Where the symbols take the states:
q413: λ>q959, ξ>q811, φ>q876, γ>q112, ρ>q678, ζ>q738
q283: λ>q921, ξ>q910, φ>q203, γ>q241, ρ>q965, ζ>q981
q702: λ>q535, ξ>q603, φ>q856, γ>q389, ρ>q254, ζ>q93
q746: λ>q584, ξ>q76, φ>q931, γ>q811, ρ>q671, ζ>q317
q155: λ>q450, ξ>q80, φ>q866, γ>q306, ρ>q205, ζ>q736
q140: λ>q531, ξ>q432, φ>q220, γ>q505, ρ>q506, ζ>q593
q647: λ>q834, ξ>q548, φ>q997, γ>q68, ρ>q766, ζ>q614
q867: λ>q974, ξ>q541, φ>q619, γ>q940, ρ>q447, ζ>q102
q354: λ>q432, ξ>q298, φ>q858, γ>q531, ρ>q593, ζ>q705
q921: λ>q544, ξ>q863, φ>q965, γ>q283, ρ>q45, ζ>q242
q320: λ>q811, ξ>q584, φ>q148, γ>q959, ρ>q738, ζ>q671
q357: λ>q514, ξ>q505, φ>q576, γ>q529, ρ>q35, ζ>q560
q561: λ>q409, ξ>q203, φ>q441, γ>q408, ρ>q146, ζ>q241
q84: λ>q456, ξ>q391, φ>q557, γ>q52, ρ>q419, ζ>q694
q934: λ>q76, ξ>q63, φ>q363, γ>q584, ρ>q317, ζ>q955
q955: λ>q648, ξ>q647, φ>q452, γ>q117, ρ>q63, ζ>q997
q458: λ>q756, ξ>q940, φ>q679, γ>q863, ρ>q979, ζ>q517
q104: λ>q517, ξ>q447, φ>q756, γ>q979, ρ>q162, ζ>q867
q456: λ>q524, ξ>q482, φ>q419, γ>q84, ρ>q682, ζ>q143
q63: λ>q500, ξ>q766, φ>q955, γ>q452, ρ>q648, ζ>q647
q148: λ>q738, ξ>q671, φ>q959, γ>q678, ρ>q320, ζ>q746
q593: λ>q183, ξ>q930, φ>q354, γ>q858, ρ>q432, ζ>q298
q506: λ>q858, ξ>q183, φ>q140, γ>q220, ρ>q531, ζ>q432
q705: λ>q930, ξ>q441, φ>q258, γ>q183, ρ>q298, ζ>q408
q931: λ>q671, ξ>q317, φ>q811, γ>q738, ρ>q746, ζ>q934
q60: λ>q736, ξ>q84, φ>q450, γ>q205, ρ>q240, ζ>q557
q619: λ>q447, ξ>q102, φ>q940, γ>q517, ρ>q867, ζ>q761
q997: λ>q766, ξ>q614, φ>q68, γ>q500, ρ>q647, ζ>q824
q866: λ>q205, ξ>q736, φ>q306, γ>q199, ρ>q155, ζ>q240
q203: λ>q965, ξ>q981, φ>q241, γ>q212, ρ>q283, ζ>q544
q298: λ>q571, ξ>q561, φ>q705, γ>q258, ρ>q930, ζ>q441
q684: λ>q199, ξ>q205, φ>q978, γ>q563, ρ>q36, ζ>q155
q834: λ>q824, ξ>q563, φ>q766, γ>q647, ρ>q864, ζ>q22
q306: λ>q155, ξ>q240, φ>q199, γ>q36, ρ>q866, ζ>q60
q873: λ>q730, ξ>q702, φ>q482, γ>q143, ρ>q495, ζ>q856
q409: λ>q212, ξ>q965, φ>q146, γ>q561, ρ>q108, ζ>q283
q694: λ>q143, ξ>q730, φ>q524, γ>q682, ρ>q391, ζ>q495
q102: λ>q464, ξ>q112, φ>q761, γ>q760, ρ>q541, ζ>q194
q447: λ>q760, ξ>q464, φ>q867, γ>q619, ρ>q974, ζ>q541
q162: λ>q940, ξ>q974, φ>q104, γ>q756, ρ>q517, ζ>q447
q614: λ>q22, ξ>q36, φ>q824, γ>q864, ρ>q548, ζ>q684
q452: λ>q63, ξ>q997, φ>q117, γ>q76, ρ>q955, ζ>q68
q671: λ>q363, ξ>q117, φ>q746, γ>q931, ρ>q584, ζ>q76
q576: λ>q35, ξ>q560, φ>q529, γ>q731, ρ>q357, ζ>q328
q760: λ>q102, ξ>q819, φ>q974, γ>q447, ρ>q761, ζ>q490
q408: λ>q561, ξ>q212, φ>q184, γ>q571, ρ>q441, ζ>q108
q378: λ>q856, ξ>q954, φ>q730, γ>q495, ρ>q389, ζ>q535
q495: λ>q378, ξ>q254, φ>q873, γ>q482, ρ>q730, ζ>q702
q199: λ>q866, ξ>q60, φ>q36, γ>q684, ρ>q306, ζ>q450
q80: λ>q557, ξ>q682, φ>q736, γ>q240, ρ>q52, ζ>q456
q535: λ>q119, ξ>q731, φ>q254, γ>q702, ρ>q954, ζ>q386
q254: λ>q954, ξ>q386, φ>q702, γ>q856, ρ>q535, ζ>q603
q432: λ>q258, ξ>q571, φ>q593, γ>q354, ρ>q183, ζ>q930
q317: λ>q117, ξ>q648, φ>q934, γ>q363, ρ>q76, ζ>q63
q603: λ>q731, ξ>q35, φ>q93, γ>q119, ρ>q386, ζ>q357
q954: λ>q93, ξ>q529, φ>q535, γ>q254, ρ>q119, ζ>q731
q858: λ>q593, ξ>q705, φ>q531, γ>q506, ρ>q354, ζ>q258
q240: λ>q80, ξ>q419, φ>q60, γ>q450, ρ>q736, ζ>q84
q736: λ>q52, ξ>q456, φ>q240, γ>q60, ρ>q80, ζ>q419
q52: λ>q84, ξ>q524, φ>q80, γ>q736, ρ>q557, ζ>q682
q648: λ>q68, ξ>q834, φ>q63, γ>q955, ρ>q500, ζ>q766
q531: λ>q354, ξ>q258, φ>q506, γ>q140, ρ>q858, ζ>q183
q419: λ>q682, ξ>q143, φ>q84, γ>q557, ρ>q456, ζ>q391
q500: λ>q997, ξ>q864, φ>q648, γ>q63, ρ>q68, ζ>q834
q76: λ>q452, ξ>q500, φ>q317, γ>q934, ρ>q117, ζ>q648
q93: λ>q386, ξ>q357, φ>q119, γ>q954, ρ>q603, ζ>q576
q242: λ>q679, ξ>q104, φ>q910, γ>q981, ρ>q863, ζ>q756
q386: λ>q529, ξ>q514, φ>q603, γ>q93, ρ>q731, ζ>q35
q464: λ>q819, ξ>q413, φ>q541, γ>q102, ρ>q490, ζ>q876
q119: λ>q603, ξ>q576, φ>q954, γ>q535, ρ>q93, ζ>q529
q328: λ>q505, ξ>q531, φ>q513, γ>q514, ρ>q560, ζ>q506
q756: λ>q162, ξ>q867, φ>q979, γ>q458, ρ>q104, ζ>q619
q978: λ>q36, ξ>q155, φ>q563, γ>q22, ρ>q684, ζ>q866
q514: λ>q328, ξ>q140, φ>q35, γ>q357, ρ>q513, ζ>q220
q45: λ>q981, ξ>q679, φ>q921, γ>q965, ρ>q544, ζ>q863
q36: λ>q306, ξ>q450, φ>q684, γ>q978, ρ>q199, ζ>q205
q112: λ>q413, ξ>q320, φ>q194, γ>q819, ρ>q876, ζ>q148
q981: λ>q242, ξ>q979, φ>q544, γ>q45, ρ>q910, ζ>q458
q910: λ>q863, ξ>q756, φ>q981, γ>q544, ρ>q242, ζ>q979
q560: λ>q220, ξ>q858, φ>q328, γ>q513, ρ>q505, ζ>q531
q819: λ>q112, ξ>q959, φ>q490, γ>q464, ρ>q194, ζ>q678
q391: λ>q482, ξ>q378, φ>q694, γ>q524, ρ>q143, ζ>q730
q183: λ>q705, ξ>q184, φ>q432, γ>q593, ρ>q258, ζ>q571
q557: λ>q419, ξ>q694, φ>q52, γ>q80, ρ>q84, ζ>q524
q441: λ>q146, ξ>q241, φ>q408, γ>q184, ρ>q561, ζ>q212
q856: λ>q254, ξ>q93, φ>q389, γ>q378, ρ>q702, ζ>q119
q184: λ>q441, ξ>q108, φ>q571, γ>q930, ρ>q408, ζ>q409
q35: λ>q513, ξ>q220, φ>q357, γ>q576, ρ>q514, ζ>q505
q766: λ>q864, ξ>q22, φ>q647, γ>q997, ρ>q834, ζ>q548
q146: λ>q108, ξ>q283, φ>q561, γ>q441, ρ>q409, ζ>q203
q117: λ>q955, ξ>q68, φ>q76, γ>q317, ρ>q452, ζ>q500
q864: λ>q614, ξ>q978, φ>q834, γ>q766, ρ>q824, ζ>q563
q571: λ>q408, ξ>q409, φ>q930, γ>q298, ρ>q184, ζ>q146
q22: λ>q978, ξ>q306, φ>q548, γ>q614, ρ>q563, ζ>q199
q563: λ>q684, ξ>q866, φ>q22, γ>q548, ρ>q978, ζ>q306
q513: λ>q560, ξ>q506, φ>q514, γ>q35, ρ>q328, ζ>q140
q212: λ>q203, ξ>q45, φ>q108, γ>q409, ρ>q241, ζ>q921
q205: λ>q60, ξ>q52, φ>q155, γ>q866, ρ>q450, ζ>q80
q68: λ>q647, ξ>q824, φ>q500, γ>q648, ρ>q997, ζ>q864
q731: λ>q576, ξ>q513, φ>q386, γ>q603, ρ>q529, ζ>q514
q761: λ>q541, ξ>q194, φ>q760, γ>q974, ρ>q102, ζ>q819
q524: λ>q391, ξ>q495, φ>q682, γ>q456, ρ>q694, ζ>q873
q258: λ>q298, ξ>q408, φ>q183, γ>q432, ρ>q705, ζ>q184
q529: λ>q357, ξ>q328, φ>q731, γ>q386, ρ>q576, ζ>q513
q194: λ>q876, ξ>q148, φ>q819, γ>q490, ρ>q112, ζ>q959
q108: λ>q241, ξ>q921, φ>q409, γ>q146, ρ>q212, ζ>q965
q143: λ>q873, ξ>q389, φ>q391, γ>q694, ρ>q482, ζ>q378
q517: λ>q619, ξ>q760, φ>q162, γ>q104, ρ>q940, ζ>q974
q490: λ>q194, ξ>q678, φ>q464, γ>q541, ρ>q819, ζ>q413
q974: λ>q761, ξ>q490, φ>q447, γ>q867, ρ>q760, ζ>q464
q679: λ>q979, ξ>q517, φ>q863, γ>q242, ρ>q458, ζ>q162
q811: λ>q746, ξ>q934, φ>q738, γ>q320, ρ>q931, ζ>q363
q730: λ>q389, ξ>q535, φ>q495, γ>q873, ρ>q378, ζ>q254
q544: λ>q910, ξ>q458, φ>q45, γ>q921, ρ>q981, ζ>q679
q241: λ>q283, ξ>q544, φ>q212, γ>q108, ρ>q203, ζ>q45
q738: λ>q931, ξ>q363, φ>q320, γ>q148, ρ>q811, ζ>q584
q678: λ>q148, ξ>q931, φ>q413, γ>q876, ρ>q959, ζ>q811
q965: λ>q45, ξ>q242, φ>q283, γ>q203, ρ>q921, ζ>q910
q584: λ>q934, ξ>q452, φ>q671, γ>q746, ρ>q363, ζ>q117
q482: λ>q495, ξ>q856, φ>q143, γ>q391, ρ>q873, ζ>q389
q940: λ>q867, ξ>q761, φ>q517, γ>q162, ρ>q619, ζ>q760
q505: λ>q140, ξ>q354, φ>q560, γ>q328, ρ>q220, ζ>q858
q220: λ>q506, ξ>q593, φ>q505, γ>q560, ρ>q140, ζ>q354
q876: λ>q678, ξ>q738, φ>q112, γ>q194, ρ>q413, ζ>q320
q450: λ>q240, ξ>q557, φ>q205, γ>q155, ρ>q60, ζ>q52
q682: λ>q694, ξ>q873, φ>q456, γ>q419, ρ>q524, ζ>q482
q541: λ>q490, ξ>q876, φ>q102, γ>q761, ρ>q464, ζ>q112
q363: λ>q317, ξ>q955, φ>q584, γ>q671, ρ>q934, ζ>q452
q824: λ>q548, ξ>q684, φ>q864, γ>q834, ρ>q614, ζ>q978
q548: λ>q563, ξ>q199, φ>q614, γ>q824, ρ>q22, ζ>q36
q863: λ>q458, ξ>q162, φ>q242, γ>q910, ρ>q679, ζ>q104
q930: λ>q184, ξ>q146, φ>q298, γ>q705, ρ>q571, ζ>q561
q389: λ>q702, ξ>q119, φ>q378, γ>q730, ρ>q856, ζ>q954
q979: λ>q104, ξ>q619, φ>q458, γ>q679, ρ>q756, ζ>q940
q959: λ>q320, ξ>q746, φ>q678, γ>q413, ρ>q148, ζ>q931

The rows follow the links: the fewer symbols apart two states are, the more alike their rows tend to be.

Here are some states, each with a row of numbers. One shown again gets a slightly different row.
q220	[ -23 -414  -86  728  222  184  120  -27   17  -76  118  514  338  408 -205 -744  -22  -53 -959 -355  383  239 -165  118 -384  -49  163  -37 -325  -49 -558 -563  155  -12 -317   66  369  309  -30  -79 -606  138  205 -794  213 -469 -266]
q647	[  -6  817  104 -706  -13 -253   23   -8   48  324  135 -527 -118 -328  317  922   94  168  634  229 -134 -497  136  -82  140  158 -266 -117  158  168  577  583 -554 -150  118 -285   26 -421  -84 -125  437  -76 -289  564 -252  498  259]
q117	[  22  530   97 -730 -174 -204 -101   24   -4  149  -68 -526 -286 -410  250  796   48   76  911  319 -320 -305  156 -127  327   78 -208    2  262   71  574  581 -264  -26  276 -124 -278 -345    4   27  564 -122 -232  744 -220  464  257]
q959	[  31 -109   44 -538 -388  -66 -255   52 -106 -222 -342 -347 -476 -386   51  392  -50  -86 1047  365 -555  102  151 -130  514  -62  -21  196  384  -61  388  401  332  159  423  179 -702 -120  173  277  642 -155  -69  797  -90  259  188]
q934	[  23  396   79 -723 -248 -184 -143   10  -22   66 -144 -509 -354 -423  211  732   12   31  972  345 -398 -215  147 -129  401   58 -151   49  326   49  538  550 -126   23  321  -54 -390 -310   43   79  607 -127 -204  781 -188  427  258]
q413	[  32 -204   25 -501 -419  -35 -293   53  -85 -258 -378 -306 -486 -388   17  287  -52 -112 1029  375 -562  180  148 -154  525  -62    3  219  406  -92  338  347  398  198  428  236 -739  -63  204  306  601 -147  -58  780  -73  217  154]
q760	[  49 -641  -10 -171 -445   96 -322   63 -126 -449 -482  -44 -466 -248 -145 -138 -112 -209  801  299 -560  470   97 -117  517 -142  147  291  359 -193   67   80  745  278  403  395 -818  127  258  393  453 -125  109  556   39  -23   16]
q45	[  28 -997  -84  396 -279  241 -211   43 -132 -540 -414  359 -219   67 -318 -740 -144 -250   72   34 -288  648  -24  -25  219 -205  298  281  119 -240 -348 -365  896  302  177  482 -549  383  224  343   -8  -33  254  -48  195 -373 -159]
q524	[ -27  833   44  -40  416 -173  305  -56  148  531  484 -120  419  132  231  394  143  257 -560 -205  484 -576  -49   84 -439  174 -219 -328 -289  225   98   98 -869 -310 -346 -463  780 -254 -259 -404 -301   93 -183 -362 -116  164   52]
q955	[  18  619  105 -742 -134 -219  -75    4    4  196   -1 -527 -250 -376  256  846   60   93  854  307 -276 -354  156 -105  280   91 -236  -33  253  112  575  595 -313  -48  225 -178 -196 -369  -23    3  542 -112 -248  696 -234  475  252]
q452	[  19  568  103 -742 -153 -209  -85    5   10  175  -39 -522 -278 -402  268  834   47   89  887  304 -306 -342  147 -131  298   92 -213  -19  259  102  583  591 -310  -48  251 -137 -248 -362  -11    9  572 -113 -236  730 -220  467  259]
q36	[ -16  996  109 -517  203 -281  167  -24  112  504  341 -420  144 -158  330  851  138  240  165   63  145 -645   70  -23 -108  179 -282 -247  -20  218  458  456 -831 -257  -93 -425  406 -432 -197 -292  164  -13 -284  234 -230  447  193]
q756	[  45 -891  -49  112 -414  181 -291   47 -142 -535 -482  179 -376  -78 -248 -494 -143 -260  465  162 -451  601   29  -87  396 -192  234  316  249 -230 -164 -154  889  323  323  471 -744  280  266  398  229  -81  198  266  137 -224  -71]
q682	[ -38  880   53  -59  403 -166  308  -57  155  545  486 -134  398  129  223  450  138  248 -539 -203  474 -583  -37   81 -416  189 -240 -319 -259  223  125  125 -887 -310 -338 -463  779 -263 -260 -412 -276   92 -179 -312 -127  169   67]
q671	[  50  244   68 -680 -281 -164 -195   42  -39  -13 -196 -461 -391 -404  166  640    9    9 1035  379 -457 -119  152 -137  434   19 -122  101  341   25  516  523    6   54  360   18 -511 -248   76  142  635 -144 -172  809 -176  392  246]
q557	[ -29  950   67 -206  387 -221  278  -50  145  551  459 -230  341   52  263  584  137  243 -366 -145  400 -611    3   78 -350  198 -261 -300 -225  238  224  215 -911 -303 -273 -469  702 -329 -275 -388 -164   69 -221 -195 -164  265  114]
q184	[  -7 -890 -102  650  -72  273  -72   12  -67 -395 -197  511   43  280 -326 -905 -107 -195 -495 -169   33  557 -109   52  -59 -154  289  159  -90 -184 -548 -554  670  191  -59  336 -141  415  149  189 -349   43  272 -471  242 -484 -242]
q68	[   2  746   89 -718  -60 -244   -6   -8   38  295   78 -525 -167 -336  293  911   87  152  709  250 -178 -459  144  -83  194  130 -262  -92  187  144  577  590 -494 -122  167 -257  -44 -397  -75  -99  467  -71 -280  634 -240  511  255]
q619	[  49 -769  -31  -32 -448  149 -324   56 -146 -526 -492   55 -438 -169 -191 -313 -144 -238  677  245 -526  530   49  -88  459 -169  187  312  322 -205  -30  -21  827  319  380  439 -806  213  259  419  360 -107  134  422   76 -125  -21]

Each walk starts at a row. The symbols on each line, taken left to right, move it on to the next state.
Answer with the state's row; about right is enough.
[ -39 1013   98 -448  246 -266  203  -23  127  528  384 -391  173 -108  318  788  152  235   32    8  217 -642   46    3 -177  181 -290 -262  -75  231  407  396 -857 -285 -139 -456  497 -402 -219 -333   77   15 -274  134 -204  405  187]
ρ φ ρ ρ ζ ξ φ ζ
[ -51  761   46   52  438 -140  326  -44  138  517  488  -33  456  171  170  298  138  229 -693 -253  519 -533  -72   95 -474  155 -188 -302 -321  208   28    0 -832 -307 -379 -440  803 -196 -263 -421 -367  112 -128 -447  -76  109   26]
φ ζ ζ ζ λ ξ λ
[  -20  -320   -84   727   256   165   156   -17    20   -22   171   469   376   428  -179  -685     4   -18 -1003  -365   428   170  -157   141  -415   -41   151   -62  -332   -32  -526  -543    44   -44  -341    27   432   288   -81  -122  -623   134   182  -814   184  -412  -254]
[  22 -985 -104  522 -206  290 -175   29 -104 -489 -335  436 -108  179 -328 -852 -130 -231 -194  -63 -137  624  -76   16  113 -194  298  238   23 -221 -450 -472  820  258   75  435 -391  421  179  297 -177   12  282 -242  239 -446 -207]
γ ξ ξ φ λ φ
[  36 -972  -83  271 -340  232 -273   59 -121 -550 -443  279 -293   -6 -282 -639 -145 -254  248  102 -367  654   -1  -44  301 -203  271  305  191 -236 -276 -273  906  319  253  493 -650  358  251  396   92  -68  223   88  172 -317 -117]
ξ γ ζ φ ξ λ λ
[  36 -488  -15 -313 -442   48 -314   55 -136 -392 -449 -144 -495 -300  -82   29  -97 -162  923  330 -583  353  125 -144  528 -117   91  274  384 -162  188  192  641  265  422  350 -818   60  243  377  532 -148   40  650    1   79   80]
[ -29 -518  -96  728  178  201  106   -8    2 -140   65  521  292  406 -237 -802  -33  -77 -919 -317  342  295 -169  127 -337  -75  190    3 -275  -78 -584 -576  242   34 -276  115  299  339  -28  -33 -580  117  238 -748  217 -476 -245]
ξ ζ φ λ φ γ λ
[   7 -874 -104  670  -40  267  -56   14  -71 -376 -172  521   62  288 -331 -899 -111 -189 -537 -182   62  545 -120   74  -91 -155  292  154 -106 -182 -561 -548  650  188  -80  333 -123  417  119  160 -377   61  287 -499  247 -494 -253]
λ ρ φ φ ζ φ λ
[  23 -969 -102  561 -180  274 -149   38  -91 -495 -301  441  -97  187 -320 -861 -142 -243 -231  -88 -119  628  -92   17   76 -182  292  226    9 -229 -483 -488  800  257   71  427 -361  435  188  281 -199   10  293 -278  241 -456 -224]
[ -42  571    9  209  462  -80  320  -56  138  450  471   85  484  260  110   78  117  195 -857 -309  577 -413  -94  129 -529  143 -132 -298 -353  175 -121 -125 -714 -263 -410 -390  827 -118 -249 -380 -480  130  -67 -601  -20  -27  -42]
γ λ λ λ γ ζ φ
[  -37   322   -21   425   439    -4   302   -48   120   327   412   239   497   344    35  -175    91   150 -1001  -370   587  -258  -139   149  -543    87   -50  -244  -392   115  -269  -287  -524  -238  -437  -267   784    21  -226  -347  -584   146    11  -736    57  -156  -109]
ζ ξ φ ρ γ φ ζ φ γ
[  -27  -180   -61   651   328   133   200   -35    70    54   214   438   411   422  -148  -606    -4    10 -1051  -383   488    67  -155   145  -460     3   105  -131  -365    -6  -500  -509   -80   -82  -384   -49   543   231  -100  -185  -634   127   155  -819   153  -361  -206]
[ -19  931  102 -620  106 -266  105  -19   78  436  240 -485   19 -253  338  907  123  214  388  125   34 -607  103  -45    7  154 -286 -183   52  204  520  518 -744 -213    1 -385  245 -438 -160 -219  292  -36 -287  408 -259  480  231]
ξ λ γ ρ ξ λ φ ζ ζ
[ -56  791   37   14  440 -152  317  -64  139  521  478  -59  423  166  201  329  152  222 -645 -237  526 -533  -57   99 -458  176 -219 -315 -310  213   60   28 -837 -311 -356 -460  805 -224 -278 -417 -363  105 -151 -418  -93  118   32]
ζ ξ ρ ρ λ ζ γ ζ ζ
[  -5 -466  -84  710  203  188  109  -16   15 -112   86  506  312  416 -226 -768  -32  -69 -943 -323  354  264 -160  120 -362  -69  187   -8 -295  -65 -562 -573  188    3 -288   80  337  328  -38  -63 -585  131  224 -780  203 -455 -249]
[  -28  -135   -69   634   323   121   229   -36    56    86   259   427   444   419  -134  -563    32    33 -1057  -366   489    33  -171   150  -452     2    88  -139  -364    20  -473  -472  -114  -105  -388   -84   581   210  -110  -199  -626   142   148  -830   144  -358  -218]
ξ γ ζ φ ξ λ λ
[  13 -846 -104  694  -32  255  -46   14  -67 -367 -174  519   77  301 -320 -919  -97 -180 -573 -204   76  524 -120   79 -110 -151  260  154 -125 -170 -562 -577  622  163  -71  314  -86  436  114  141 -394   72  292 -528  246 -498 -250]
ζ λ φ γ ξ γ γ φ ζ
[  16 -994  -97  501 -227  268 -172   28 -118 -510 -347  429 -129  153 -333 -844 -139 -238 -135  -40 -172  642  -71   -1  127 -191  304  242   37 -227 -452 -435  835  250   97  439 -415  440  210  289 -145    1  290 -194  226 -427 -199]
[ -38  732   31   95  452 -123  315  -53  148  500  505  -17  446  200  176  250  127  217 -728 -264  535 -505  -74  101 -489  162 -176 -309 -339  198    3  -20 -797 -307 -392 -431  816 -188 -270 -412 -402  135 -112 -478  -70   69    8]
ζ ξ λ ξ ζ ξ γ ρ
[ -15 -590  -95  735  150  233   78   -3   -8 -188   22  525  269  385 -261 -846  -59  -87 -862 -298  299  349 -143  107 -289  -85  213   26 -259 -101 -590 -588  332   66 -241  163  220  359    6   -7 -557  108  250 -709  223 -474 -266]
γ ξ ζ λ ζ φ φ
[  17 -962 -101  601 -144  268 -114   12  -84 -477 -270  463  -31  221 -326 -883 -122 -217 -327 -103  -83  601  -82   40   32 -175  297  213  -39 -214 -515 -496  770  226   13  377 -293  431  174  233 -259   29  285 -338  244 -467 -222]
